Here is a tiny trained network, its code and every weight. The questions are about switching its units off for an input and a target symbol, where a switched-off unit gives its printed mean instead of its output.

import numpy as np


def w(rows, s, z=0):
    codes = np.array(rows[::2]) - 128.0
    scale = np.full(codes.shape[1], s)
    scale[-1] = z or s
    return codes * scale


def norm(h):
    return h / np.sqrt((h * h).mean(-1, keepdims=True) + 1e-5)


def f(y):
    return y / 2 * (1 + np.tanh(0.7978845608 * (y + 0.044715 * y**3)))


def softmax(a):
    e = np.exp(a - a.max(-1, keepdims=True))
    return e / e.sum(-1, keepdims=True)


def log_softmax(a):
    a = a - a.max(-1, keepdims=True)
    return a - np.log(np.exp(a).sum(-1, keepdims=True))


def net(x, mask):
    ids = ['βδεθτφψ'.index(c) for c in x.split()]
    T = len(ids)
    res = E[ids] + P[:T]
    q, k, v = (norm(res) @ M[0].T for M in (Q, K, V))
    z = softmax(np.where(np.tri(T) > 0, q @ k.T / 4**0.5, -1e9)) @ v
    res = res + np.where(mask[0], z, O[0][:, -1]) @ O[0][:, :-1]
    y = f(norm(res) @ A[0][:, :-1].T + A[0][:, -1])
    res = res + np.where(mask[1:25], y, B[0][:, -1]) @ B[0][:, :-1]
    return log_softmax(norm(res)[-1] @ U[:, :-1].T + U[:, -1])


Q, K, V, O, A, B = {}, {}, {}, {}, {}, {}
E = w([
[185,131,212,136],'β',
[114,197,72,126],'δ',
[186,205,82,24],'ε',
[194,8,154,164],'θ',
[171,95,13,239],'τ',
[158,175,178,180],'φ',
[37,138,179,111],'ψ',
],0.015)
P = w([
[133,139,132,2],'0',
[130,151,111,55],'1',
[119,152,114,77],'2',
[123,144,119,93],'3',
[126,136,122,109],'4',
[129,132,130,123],'5',
[129,127,130,135],'6',
[128,124,134,148],'7',
[133,119,126,152],'8',
[130,116,131,164],'9',
[134,113,130,168],'10',
[141,113,131,164],'11',
[142,119,131,141],'12',
],0.0092)
Q[0] = w([
[144,199,128,244],'h0',
[11,72,154,150],'h0',
[99,193,131,115],'h0',
[164,137,129,136],'h0',
],0.012)
K[0] = w([
[57,76,164,188],'h0',
[201,138,74,1],'h0',
[65,23,74,135],'h0',
[127,97,101,180],'h0',
],0.011)
V[0] = w([
[158,201,95,220],'h0',
[138,151,68,71],'h0',
[57,78,120,140],'h0',
[54,253,155,90],'h0',
],0.0071)
O[0] = w([
[115,150,49,165,110],'h0',
[173,7,99,213,130],'h0',
[3,76,141,61,6],'h0',
[78,121,115,128,64],'h0',
],0.0066,0.0016)
A[0] = w([
[124,140,219,112,203],'n0',
[99,44,188,126,234],'n1',
[159,73,187,163,144],'n2',
[166,150,195,176,57],'n3',
[70,114,89,212,156],'n4',
[199,222,172,117,101],'n5',
[255,108,173,171,184],'n6',
[90,132,247,207,168],'n7',
[122,254,86,193,149],'n8',
[205,167,11,201,96],'n9',
[106,46,154,131,178],'n10',
[161,135,32,194,28],'n11',
[231,32,151,72,252],'n12',
[6,91,40,154,201],'n13',
[72,235,66,80,75],'n14',
[153,77,161,131,14],'n15',
[187,114,157,81,33],'n16',
[163,120,151,97,67],'n17',
[148,76,173,70,141],'n18',
[133,225,48,70,37],'n19',
[99,97,23,114,91],'n20',
[160,194,153,185,199],'n21',
[178,54,153,148,178],'n22',
[204,142,81,191,85],'n23',
],0.0086,0.0023)
B[0] = w([
[114,78,46,45,165],'n0',
[71,72,35,140,180],'n1',
[61,175,59,183,189],'n2',
[163,148,82,79,158],'n3',
[89,191,193,12,153],'n4',
[104,61,106,123,188],'n5',
[109,170,86,200,253],'n6',
[58,153,98,29,185],'n7',
[241,151,129,191,204],'n8',
[93,18,188,4,211],'n9',
[70,116,76,176,163],'n10',
[74,125,111,95,166],'n11',
[75,105,242,254,236],'n12',
[135,227,144,104,158],'n13',
[96,113,106,197,186],'n14',
[118,144,106,184,141],'n15',
[145,206,123,115,139],'n16',
[135,201,122,109,131],'n17',
[45,53,146,120,150],'n18',
[37,54,208,222,185],'n19',
[153,179,161,32,143],'n20',
[84,85,31,106,183],'n21',
[77,134,126,183,201],'n22',
[106,145,165,116,185],'n23',
],0.0046,0.0073)
U = w([
[160,104,140,133,82],'β',
[37,131,95,67,183],'δ',
[208,181,25,147,159],'ε',
[129,42,137,247,182],'θ',
[166,49,40,129,85],'τ',
[136,135,169,155,2],'φ',
[127,217,162,167,226],'ψ',
],0.012,0.0037)

Each question gives the input, a string of symbols that net reads in full, and the target symbol t.
The units are the heads (4 rows each of Q, K, V and O) and the neurons (one row each of A and B). Each row of codes is followed by its name. A weight is (code - 128) times the scale printed after its matrix; where a second scale follows, it is the last column's (O, A, B and U).
mask holds one flag per unit, heads first, then neurons. A switched-off unit (its flag False) gives its mean, the last column of its rows in O or B, instead of its output. The means were averaged over made-up inputs and are rounded, as every weight is.
A unit's drop is (log p(t) with every unit on - log p(t) with that unit switched off) / (log p(t) with every unit on - log p(t) with every unit switched off).
The circuit of an input: a set's keep is (log p(t) with only the set's units on - log p(t) with every unit switched off) / (log p(t) with every unit on - log p(t) with every unit switched off). Starting from the 12 units with the biggest drops (on a tie, the unit counted first), units are removed one at a time, each time the one whose removal leaves the highest keep (on an exact tie, the one counted first), for as long as the keep stays at least 0.8.
units of the circuit, in order: the units of the circuit, biggest drop first
top k neurons: the k neurons with the biggest drops, biggest first
drop of u: that unit's drop, to one decimal
input ε δ φ β θ θ θ θ β, target ψ: units of the circuit, in order	(h0)
input θ τ δ φ φ τ δ ε ψ ε, target δ: top 2 neurons	(n12; n19)
input θ β ε ε θ δ β ψ ε β, target δ: units of the circuit, in order	(h0; n7; n0)
input ψ θ θ ψ θ φ, target δ: top 2 neurons	(n7; n0)
input θ θ φ θ δ ψ δ φ, target δ: units of the circuit, in order	(h0; n7)
input β φ φ, target ε: units of the circuit, in order	(n12; n8; n21)
input θ θ ψ β θ β φ ψ τ, target δ: units of the circuit, in order	(n9; h0; n4; n11)
input δ δ φ φ θ τ, target ε: units of the circuit, in order	(h0; n12)
input ψ θ ψ ψ θ τ ε δ ψ τ ψ ε, target δ: top 2 neurons	(n19; n12)
input δ ε θ φ φ δ θ θ δ θ τ, target τ: top 3 neurons	(n9; n12; n11)
input ψ θ β, target δ: top 2 neurons	(n0; n8)
input δ ε θ τ δ, target θ: top 2 neurons	(n19; n8)
input θ δ θ ε, target ψ: drop of n3	0.1
input θ τ φ τ τ θ φ β β, target ε: drop of n19	0.2
input θ θ θ τ, target τ: drop of h0	0.2
